Here is a tiny trained network, its code and every weight. The questions are about switching its units off for an input and a class, where a switched-off unit gives its printed mean instead of its output.

import numpy as np


def w(rows, s, z=0):
    codes = np.array(rows[::2]) - 128.0
    scale = np.full(codes.shape[1], s)
    scale[-1] = z or s
    return codes * scale


def f(y):
    return y / 2 * (1 + np.tanh(0.7978845608 * (y + 0.044715 * y**3)))


def log_softmax(a):
    a = a - a.max(-1, keepdims=True)
    return a - np.log(np.exp(a).sum(-1, keepdims=True))


def net(x, mask):
    res = np.array(x, float).reshape(1, 4) / 4 @ E
    y = f(res @ A[0][:, :-1].T + A[0][:, -1])
    res = res + np.where(mask, y, B[0][:, -1]) @ B[0][:, :-1]
    return log_softmax(res[-1] @ U[:, :-1].T + U[:, -1])


A, B = {}, {}
E = w([
[197,203,168],'x0',
[167,69,194],'x1',
[118,176,53],'x2',
[184,86,12],'x3',
],0.011)
A[0] = w([
[135,68,131,231],'neuron 0',
[108,111,181,43],'neuron 1',
[178,152,100,135],'neuron 2',
[104,190,105,121],'neuron 3',
[179,74,145,196],'neuron 4',
[79,180,97,168],'neuron 5',
[251,56,169,145],'neuron 6',
[123,145,100,73],'neuron 7',
[159,85,51,234],'neuron 8',
[187,170,133,107],'neuron 9',
[184,164,108,142],'neuron 10',
[144,50,106,255],'neuron 11',
[140,151,177,118],'neuron 12',
[221,191,98,135],'neuron 13',
[89,119,178,95],'neuron 14',
[114,115,73,205],'neuron 15',
],0.016,0.0071)
B[0] = w([
[126,34,16,212],'neuron 0',
[111,176,104,167],'neuron 1',
[196,66,54,173],'neuron 2',
[227,181,119,178],'neuron 3',
[108,129,72,206],'neuron 4',
[173,160,92,195],'neuron 5',
[134,182,24,238],'neuron 6',
[144,144,132,139],'neuron 7',
[81,138,17,255],'neuron 8',
[170,160,173,166],'neuron 9',
[185,75,133,177],'neuron 10',
[29,2,104,240],'neuron 11',
[174,161,96,177],'neuron 12',
[220,39,161,212],'neuron 13',
[101,181,75,182],'neuron 14',
[95,121,45,206],'neuron 15',
],0.0075,0.012)
U = w([
[143,83,91,241],'0',
[76,74,198,121],'1',
[102,55,159,47],'2',
[254,72,162,2],'3',
[117,182,167,175],'4',
],0.014,0.0052)

Each question gives the input, the list of numbers given to net, and the class t.
The units are the neurons (one row each of A and B). Each row of codes is followed by its name. A weight is (code - 128) times the scale printed after its matrix; where a second scale follows, it is the last column's (A, B and U).
mask holds one flag per neuron, in row order. A switched-off neuron (its flag False) gives its mean, the last column of its row in B, instead of its output. The means were averaged over made-up inputs and are rounded, as every weight is.
A unit's drop is (log p(t) with every unit on - log p(t) with that unit switched off) / (log p(t) with every unit on - log p(t) with every unit switched off).
The circuit of an input: a set's keep is (log p(t) with only the set's units on - log p(t) with every unit switched off) / (log p(t) with every unit on - log p(t) with every unit switched off). Starting from the 12 units with the biggest drops (on a tie, the unit counted first), units are removed one at a time, each time the one whose removal leaves the highest keep (on an exact tie, the one counted first), for as long as the keep stays at least 0.8.
circuit, biggest first: the units of the circuit, biggest drop first
unit that matters most: the unit with the biggest drop
top k neurons: the k neurons with the biggest drops, biggest first
drop of u: that unit's drop, to one decimal
input [4,3,0,3], class 3: unit that matters most	neuron 13
input [6,8,-5,2], class 0: top 2 neurons	[neuron 6; neuron 4]
input [-5,3,0,-4], class 2: circuit, biggest first	[neuron 6; neuron 8]
input [-6,-7,0,-3], class 4: top 2 neurons	[neuron 0; neuron 11]
input [6,-7,-5,-5], class 4: top 2 neurons	[neuron 0; neuron 2]
input [-7,-4,-6,-7], class 1: top 3 neurons	[neuron 6; neuron 8; neuron 3]
input [6,4,-2,4], class 3: drop of neuron 6	-0.2
input [3,-5,8,-7], class 3: drop of neuron 3	0.2
input [8,4,6,-5], class 3: drop of neuron 7	0.0
input [8,-2,-4,6], class 3: drop of neuron 13	0.2
